[[138 145 132]
 [ 99 154 115]]
->
[[145 132 138]
 [154 115  99]]

[[126 128 128 124 127 127 134 132]
 [130 126 133 127 129 135 119 122]
 [130 121 144 121 129 147 110 116]
 [128 126 131 130 128 132 120 123]
 [142 129 129 106 144 130 131 128]
 [128 126 133 129 127 134 120 123]
 [126 132 118 142 125 117 130 130]
 [129 127 131 131 128 132 120 123]
 [139 130 126 114 140 126 131 129]
 [128 127 130 122 129 130 131 129]
 [114 115 156 124 113 158 113 118]]
->
[[134 132 126 128 128 124 127 127]
 [119 122 130 126 133 127 129 135]
 [110 116 130 121 144 121 129 147]
 [120 123 128 126 131 130 128 132]
 [131 128 142 129 129 106 144 130]
 [120 123 128 126 133 129 127 134]
 [130 130 126 132 118 142 125 117]
 [120 123 129 127 131 131 128 132]
 [131 129 139 130 126 114 140 126]
 [131 129 128 127 130 122 129 130]
 [113 118 114 115 156 124 113 158]]

[[ 99 122 151 128 101]
 [147 153 137 155 115]
 [146 118 130 125 152]
 [106 126 111 110 129]
 [114 104 133 109 138]]
->
[[128 101  99 122 151]
 [155 115 147 153 137]
 [125 152 146 118 130]
 [110 129 106 126 111]
 [109 138 114 104 133]]

[[128 129 129 127 129 128 128 128 128 129]
 [122 109 124 156 150 126 139 146 130 107]]
->
[[128 129 128 129 129 127 129 128 128 128]
 [130 107 122 109 124 156 150 126 139 146]]

[[132 150 116 120 125]
 [125 146 145 143 127]
 [132 150 130 121 125]
 [130 141 148 133 125]
 [105 127 145 134 127]
 [127 133 148 136 125]
 [128 142 103 120 127]
 [119 127 102 125 127]
 [111 140 148 143 126]
 [132 148 140 126 125]
 [105 130 148 142 127]
 [125 133 102 121 126]]
->
[[120 125 132 150 116]
 [143 127 125 146 145]
 [121 125 132 150 130]
 [133 125 130 141 148]
 [134 127 105 127 145]
 [136 125 127 133 148]
 [120 127 128 142 103]
 [125 127 119 127 102]
 [143 126 111 140 148]
 [126 125 132 148 140]
 [142 127 105 130 148]
 [121 126 125 133 102]]

[[136 119 126 139 118 140]
 [124 126 126 118 133 120]
 [132 126 130 119 120 125]
 [132 126 124 156 133 144]
 [126 137 118 126 147 120]
 [115 134 126 129 142 124]
 [128 126 126 143 138 125]
 [132 126 127 126 129 127]
 [142 126 115 125 125 125]
 [142 124 134 107 137 110]]
->
[[118 140 136 119 126 139]
 [133 120 124 126 126 118]
 [120 125 132 126 130 119]
 [133 144 132 126 124 156]
 [147 120 126 137 118 126]
 [142 124 115 134 126 129]
 [138 125 128 126 126 143]
 [129 127 132 126 127 126]
 [125 125 142 126 115 125]
 [137 110 142 124 134 107]]

[[131 140 140 129 127 141 135 139 133 130 133 123 132 142]
 [140 116 134 114 128 141 126 127 118 130 122 116 134 109]
 [125 132 132 105 122 132 122 131 129 119 130 121 130 124]
 [136 131 139 134 138 138 137 130 138 135 134 131 131 147]]
->
[[132 142 131 140 140 129 127 141 135 139 133 130 133 123]
 [134 109 140 116 134 114 128 141 126 127 118 130 122 116]
 [130 124 125 132 132 105 122 132 122 131 129 119 130 121]
 [131 147 136 131 139 134 138 138 137 130 138 135 134 131]]
---
[[141 110 133 105 110 143 123]
 [139 118 146 119 148 122 119]
 [140 112 106 121 128 137 115]
 [111 149 117 125 123 108 138]]
->
[[111 149 117 125 123 108 138]
 [139 118 146 119 148 122 119]
 [140 112 106 121 128 137 115]
 [141 110 133 105 110 143 123]]

[[147 114 154 120 111 154 145 107 134 152]
 [139 111 129 128 124 133 127 122 153 124]
 [120 128 126 133 127 141 131 130 125 136]]
->
[[120 128 126 133 127 141 131 130 125 136]
 [139 111 129 128 124 133 127 122 153 124]
 [147 114 154 120 111 154 145 107 134 152]]

[[116 125 127]
 [101 130 127]]
->
[[101 130 127]
 [116 125 127]]

[[126 122 123 139 147 141 106 133 138 125 144 132 125 132 137]
 [135 118 125 111 129 125 118 122 119 130 123 117 133 125 131]
 [148 123 137 110 138 115 103 114 124 131 125 122 129 129 119]
 [157 111 138 142 120 130 144 143  99 109 130 105 117 152 101]
 [106 138 119 146 139 127 130 112 135 128 136 151 116 127 133]]
->
[[106 138 119 146 139 127 130 112 135 128 136 151 116 127 133]
 [126 122 123 139 147 141 106 133 138 125 144 132 125 132 137]
 [135 118 125 111 129 125 118 122 119 130 123 117 133 125 131]
 [148 123 137 110 138 115 103 114 124 131 125 122 129 129 119]
 [157 111 138 142 120 130 144 143  99 109 130 105 117 152 101]]

[[124 126 137 140 126 132 123 131 113 143]
 [125 124 132 137 136 138 126 127 133 115]
 [132 117 132 153 134 132 120 126 132 124]
 [140 126 129 126 142 138 132 148 122 131]
 [134 122 129 134 129 119 135 129 131 120]
 [113 138 127 126 134 128 131 141 140 126]
 [133 124 133 132 120 130 127 136 130 128]]
->
[[113 138 127 126 134 128 131 141 140 126]
 [124 126 137 140 126 132 123 131 113 143]
 [125 124 132 137 136 138 126 127 133 115]
 [132 117 132 153 134 132 120 126 132 124]
 [133 124 133 132 120 130 127 136 130 128]
 [134 122 129 134 129 119 135 129 131 120]
 [140 126 129 126 142 138 132 148 122 131]]

[[149 121 135 127 112 110]
 [134 137 140 118 113 134]
 [120 147 113 135 122 127]
 [139 125 140 121 134 121]]
->
[[120 147 113 135 122 127]
 [134 137 140 118 113 134]
 [139 125 140 121 134 121]
 [149 121 135 127 112 110]]

[[138 135 119 135]
 [112 111 108 127]
 [140 143 155 139]
 [124 138 128 145]]
->
[[112 111 108 127]
 [124 138 128 145]
 [138 135 119 135]
 [140 143 155 139]]
---
[[116 126 122 130 138 121 129 137 119 141 119 139 136 125 143 127]
 [124 133 127 155 151 122 150 117 120 139 120 142 141 111 124 150]
 [145 126 132 119 115 144 119 139 137 114 149 108 111 142 129 123]
 [134 116 143 111 143 139 110 132 141 136 132 150 140 128 108 113]
 [130 144 149 129 131 145 131 121 151 126 125 126 128 126 118 131]
 [109 135 116 139 136 118 143 144 120 135 108 134 134 119 136 139]]
->
[[145 126 132 119 115 144 119 139 137 114 149 108 111 142 129 123]
 [134 116 143 111 143 139 110 132 141 136 132 150 140 128 108 113]
 [130 144 149 129 131 145 131 121 151 126 125 126 128 126 118 131]
 [124 133 127 155 151 122 150 117 120 139 120 142 141 111 124 150]
 [116 126 122 130 138 121 129 137 119 141 119 139 136 125 143 127]
 [109 135 116 139 136 118 143 144 120 135 108 134 134 119 136 139]]

[[123 124 136 115 128 130 154]
 [133 129 117 134 119 137 112]
 [116 125 103 141 126 139 144]
 [141 129 123 150 118 141 131]
 [145 140 137 117 121 123 129]
 [130 116 137 115 146 126 115]
 [115 118 117 115 149 125 123]
 [126 102 130 110 138 142 141]]
->
[[145 140 137 117 121 123 129]
 [141 129 123 150 118 141 131]
 [133 129 117 134 119 137 112]
 [130 116 137 115 146 126 115]
 [126 102 130 110 138 142 141]
 [123 124 136 115 128 130 154]
 [116 125 103 141 126 139 144]
 [115 118 117 115 149 125 123]]

[[121 109 151 129 129 131 113 140]
 [144 147 130 134 113 101 146 127]
 [156 143 150 114 109 149 156 152]
 [119 102 151 108 153 112 106 134]
 [157 143 144 129 125 156 123 111]]
->
[[157 143 144 129 125 156 123 111]
 [156 143 150 114 109 149 156 152]
 [144 147 130 134 113 101 146 127]
 [121 109 151 129 129 131 113 140]
 [119 102 151 108 153 112 106 134]]

[[116 130 145 140 145 111 148 146 115 140 143]
 [108 140 104 134 132 128 115 114 138 142 152]
 [126 131 117 134 133 144 113 115 134 124 107]
 [136 127 149 125 124 129 146 147 127 119 114]
 [125 137 122 116 110 133 126 126 138 121 128]
 [131 138 104 121 119 134 107 105 142 130 136]]
->
[[136 127 149 125 124 129 146 147 127 119 114]
 [131 138 104 121 119 134 107 105 142 130 136]
 [126 131 117 134 133 144 113 115 134 124 107]
 [125 137 122 116 110 133 126 126 138 121 128]
 [116 130 145 140 145 111 148 146 115 140 143]
 [108 140 104 134 132 128 115 114 138 142 152]]

[[115 120 135 144 132 134 128 148 103 139 138 133]
 [122 107 130 118 131 125 144 142 134 122 115 149]
 [109 125 133 143 112 142 119 121 146 116 136 121]]
->
[[122 107 130 118 131 125 144 142 134 122 115 149]
 [115 120 135 144 132 134 128 148 103 139 138 133]
 [109 125 133 143 112 142 119 121 146 116 136 121]]

[[122 128 127 130 129 140 143 117 133 118 129 136 123 127]
 [132 133 133 134 131 126 134 134 127 133 136 135 139 133]
 [139 119 128 137 119 137 131 130 119 133 103 143 115 135]
 [135 121 131 136 125 139 145 132 119 134 110 143 122 139]
 [117 122 121 111 142 135 134 127 127 128 132 103 139 126]
 [134 119 126 134 132 128 133 129 121 131 119 137 129 127]]
->
[[139 119 128 137 119 137 131 130 119 133 103 143 115 135]
 [135 121 131 136 125 139 145 132 119 134 110 143 122 139]
 [134 119 126 134 132 128 133 129 121 131 119 137 129 127]
 [132 133 133 134 131 126 134 134 127 133 136 135 139 133]
 [122 128 127 130 129 140 143 117 133 118 129 136 123 127]
 [117 122 121 111 142 135 134 127 127 128 132 103 139 126]]

[[128 129 136 117 112 122 116 105 140]
 [154 115 139 137 130 112 129 122 127]]
->
[[154 115 139 137 130 112 129 122 127]
 [128 129 136 117 112 122 116 105 140]]

[[136 117 139 133 134 120 127 128 110 127 112 131 131]
 [141 132 137 145 142 119 151 144 111 111 132 106 147]
 [126 123 125 128 127 115 139 143 108  99 123 113 133]
 [143 123 142 143 144 123 138 138 116 108 123 105 142]
 [133 118 135 132 133 117 132 134 108 120 116 127 133]
 [132 121 130 135 134 121 139 142 121 100 122 106 138]]
->
[[143 123 142 143 144 123 138 138 116 108 123 105 142]
 [141 132 137 145 142 119 151 144 111 111 132 106 147]
 [136 117 139 133 134 120 127 128 110 127 112 131 131]
 [133 118 135 132 133 117 132 134 108 120 116 127 133]
 [132 121 130 135 134 121 139 142 121 100 122 106 138]
 [126 123 125 128 127 115 139 143 108  99 123 113 133]]
